Below is a small trained network, with its code and all its weights. Each question gives an input and a class and asks what happens when units are switched off, that is, made to give their printed mean instead of their output.

import numpy as np


def w(rows, s, z=0):
    codes = np.array(rows[::2]) - 128.0
    scale = np.full(codes.shape[1], s)
    scale[-1] = z or s
    return codes * scale


def f(y):
    return y / 2 * (1 + np.tanh(0.7978845608 * (y + 0.044715 * y**3)))


def log_softmax(a):
    a = a - a.max(-1, keepdims=True)
    return a - np.log(np.exp(a).sum(-1, keepdims=True))


def net(x, mask):
    res = np.array(x, float).reshape(1, 4) / 4 @ E
    y = f(res @ A[0][:, :-1].T + A[0][:, -1])
    res = res + np.where(mask, y, B[0][:, -1]) @ B[0][:, :-1]
    return log_softmax(res[-1] @ U[:, :-1].T + U[:, -1])


A, B = {}, {}
E = w([
[185,136,104,112,108,61,73,68,159,99,76],'x0',
[87,130,152,104,64,87,100,91,96,219,169],'x1',
[149,133,148,136,94,177,100,154,249,149,131],'x2',
[76,131,175,88,104,167,188,66,157,97,105],'x3',
],0.011)
A[0] = w([
[130,118,112,136,113,148,135,135,191,149,129,49],'neuron 1',
[130,124,122,122,127,140,116,143,177,147,131,254],'neuron 2',
[110,127,125,115,134,91,149,81,8,114,131,132],'neuron 3',
[113,142,124,114,107,123,121,117,119,171,128,48],'neuron 4',
[101,150,143,112,108,145,170,74,142,104,121,45],'neuron 5',
[104,136,121,144,131,117,141,89,74,106,136,50],'neuron 6',
[79,139,146,113,109,149,162,67,146,136,126,67],'neuron 7',
[116,126,138,135,123,119,125,106,108,145,132,37],'neuron 8',
[133,131,129,121,118,137,123,130,165,144,124,41],'neuron 9',
[153,138,130,139,137,164,137,179,167,58,125,76],'neuron 10',
[121,131,156,125,90,117,105,104,147,213,152,53],'neuron 11',
[104,140,140,114,116,145,153,90,146,105,127,227],'neuron 12',
[178,141,110,144,135,95,52,229,96,200,151,38],'neuron 13',
[95,124,139,121,101,109,108,90,116,223,139,88],'neuron 14',
[145,119,128,109,127,116,154,125,81,130,116,22],'neuron 15',
[69,128,147,139,130,184,171,192,100,176,157,99],'neuron 16',
[158,128,131,126,101,59,70,37,158,112,106,50],'neuron 17',
[123,119,136,115,141,138,137,117,137,94,131,83],'neuron 18',
[135,134,146,129,132,133,120,141,167,140,131,43],'neuron 19',
[103,125,144,125,96,112,119,102,120,196,147,184],'neuron 20',
[88,108,158,123,115,150,153,57,146,127,126,67],'neuron 21',
[145,126,110,114,124,112,106,70,145,120,108,31],'neuron 22',
[87,120,148,129,117,161,150,165,115,170,163,47],'neuron 23',
[148,123,127,137,167,138,150,159,122,41,114,58],'neuron 24',
[121,133,151,126,86,145,101,132,227,212,151,99],'neuron 25',
[102,133,119,123,143,170,150,162,113,163,119,22],'neuron 26',
],0.016,0.0072)
B[0] = w([
[58,127,166,103,133,125,100,161,126,103,150,170],'neuron 1',
[155,160,150,168,132,133,86,118,102,160,80,210],'neuron 2',
[110,169,169,148,131,151,48,143,132,147,70,251],'neuron 3',
[66,123,100,92,123,129,149,132,142,106,157,154],'neuron 4',
[113,55,119,146,139,114,126,162,124,125,169,184],'neuron 5',
[56,134,158,101,125,116,93,163,131,104,148,169],'neuron 6',
[129,53,118,146,131,115,131,147,131,128,149,201],'neuron 7',
[54,114,126,83,148,122,140,164,137,86,158,137],'neuron 8',
[59,111,150,98,127,118,112,166,139,99,157,144],'neuron 9',
[73,144,79,97,134,127,143,94,125,120,120,209],'neuron 10',
[68,137,78,92,137,128,147,102,132,105,128,201],'neuron 11',
[180,92,115,173,119,125,118,121,124,157,116,215],'neuron 12',
[142,3,130,165,114,118,134,151,134,139,156,211],'neuron 13',
[93,134,63,117,137,135,153,96,127,123,123,222],'neuron 14',
[67,111,156,92,140,130,123,178,153,92,150,144],'neuron 15',
[198,180,162,118,118,114,154,119,132,120,146,240],'neuron 16',
[184,178,169,109,126,131,193,139,124,114,177,221],'neuron 17',
[116,116,100,121,141,123,124,144,127,120,130,142],'neuron 18',
[76,121,151,104,138,123,119,166,132,92,148,145],'neuron 19',
[135,144,73,127,140,129,142,82,125,128,96,224],'neuron 20',
[115,54,129,138,108,125,134,143,131,134,147,197],'neuron 21',
[120,137,153,86,123,118,169,154,140,106,190,163],'neuron 22',
[126,149,155,100,129,130,181,147,124,109,182,191],'neuron 23',
[72,141,79,105,125,134,143,96,131,134,123,199],'neuron 24',
[99,160,176,129,135,141,57,162,129,130,88,245],'neuron 25',
[117,123,143,86,126,116,157,154,146,90,179,156],'neuron 26',
],0.032,0.015)
U = w([
[84,145,190,119,163,159,48,165,144,108,112,130],'0',
[77,122,43,85,169,146,165,59,142,102,135,119],'1',
[143,3,126,173,118,106,133,153,145,135,185,50],'2',
[187,174,190,85,125,120,196,132,146,84,213,77],'3',
[223,153,128,195,133,158,99,60,106,207,47,252],'4',
],0.011,0.0029)

Each question gives the input, the list of numbers given to net, and the class t.
The units are the neurons (one row each of A and B). Each row of codes is followed by its name. A weight is (code - 128) times the scale printed after its matrix; where a second scale follows, it is the last column's (A, B and U).
mask holds one flag per neuron, in row order. A switched-off neuron (its flag False) gives its mean, the last column of its row in B, instead of its output. The means were averaged over made-up inputs and are rounded, as every weight is.
A unit's drop is (log p(t) with every unit on - log p(t) with that unit switched off) / (log p(t) with every unit on - log p(t) with every unit switched off).
The circuit of an input: a set's keep is (log p(t) with only the set's units on - log p(t) with every unit switched off) / (log p(t) with every unit on - log p(t) with every unit switched off). Starting from the 12 units with the biggest drops (on a tie, the unit counted first), units are removed one at a time, each time the one whose removal leaves the highest keep (on an exact tie, the one counted first), for as long as the keep stays at least 0.8.
circuit, biggest first: the units of the circuit, biggest drop first
unit that matters most: the unit with the biggest drop
top k neurons: the k neurons with the biggest drops, biggest first
drop of u: that unit's drop, to one decimal
input [6,3,-2,2], class 3: circuit, biggest first -> (neuron 17)
input [7,-6,5,-7], class 2: top 2 neurons -> (neuron 13; neuron 16)
input [7,8,2,-7], class 1: top 2 neurons -> (neuron 11; neuron 14)
input [6,-8,5,-8], class 1: top 2 neurons -> (neuron 10; neuron 24)
input [-8,8,2,-6], class 1: top 3 neurons -> (neuron 14; neuron 11; neuron 20)
input [-8,5,7,-6], class 3: top 3 neurons -> (neuron 16; neuron 23; neuron 3)
input [-5,-4,-2,3], class 3: top 4 neurons -> (neuron 16; neuron 14; neuron 20; neuron 11)
input [-8,4,1,7], class 3: top 3 neurons -> (neuron 16; neuron 23; neuron 13)
input [-8,-4,-8,8], class 0: top 2 neurons -> (neuron 3; neuron 13)
input [-7,0,6,2], class 3: top 4 neurons -> (neuron 16; neuron 3; neuron 23; neuron 26)
input [-3,-8,-7,-6], class 1: top 3 neurons -> (neuron 24; neuron 25; neuron 10)
input [1,-7,-7,6], class 0: top 3 neurons -> (neuron 3; neuron 14; neuron 20)
input [7,5,-7,-8], class 2: top 2 neurons -> (neuron 13; neuron 25)
input [-3,-8,-8,5], class 0: top 4 neurons -> (neuron 3; neuron 14; neuron 6; neuron 20)
input [-3,2,2,1], class 4: unit that matters most -> neuron 17
input [8,-7,2,1], class 3: top 3 neurons -> (neuron 17; neuron 22; neuron 14)
input [7,-2,-4,-2], class 3: drop of neuron 17 -> 0.3
input [-1,4,-2,-1], class 1: drop of neuron 12 -> 0.1
input [3,-4,-7,5], class 0: drop of neuron 3 -> 0.8
input [0,-2,-2,0], class 4: drop of neuron 23 -> 0.0
input [4,-6,3,5], class 1: circuit, biggest first -> (neuron 10)
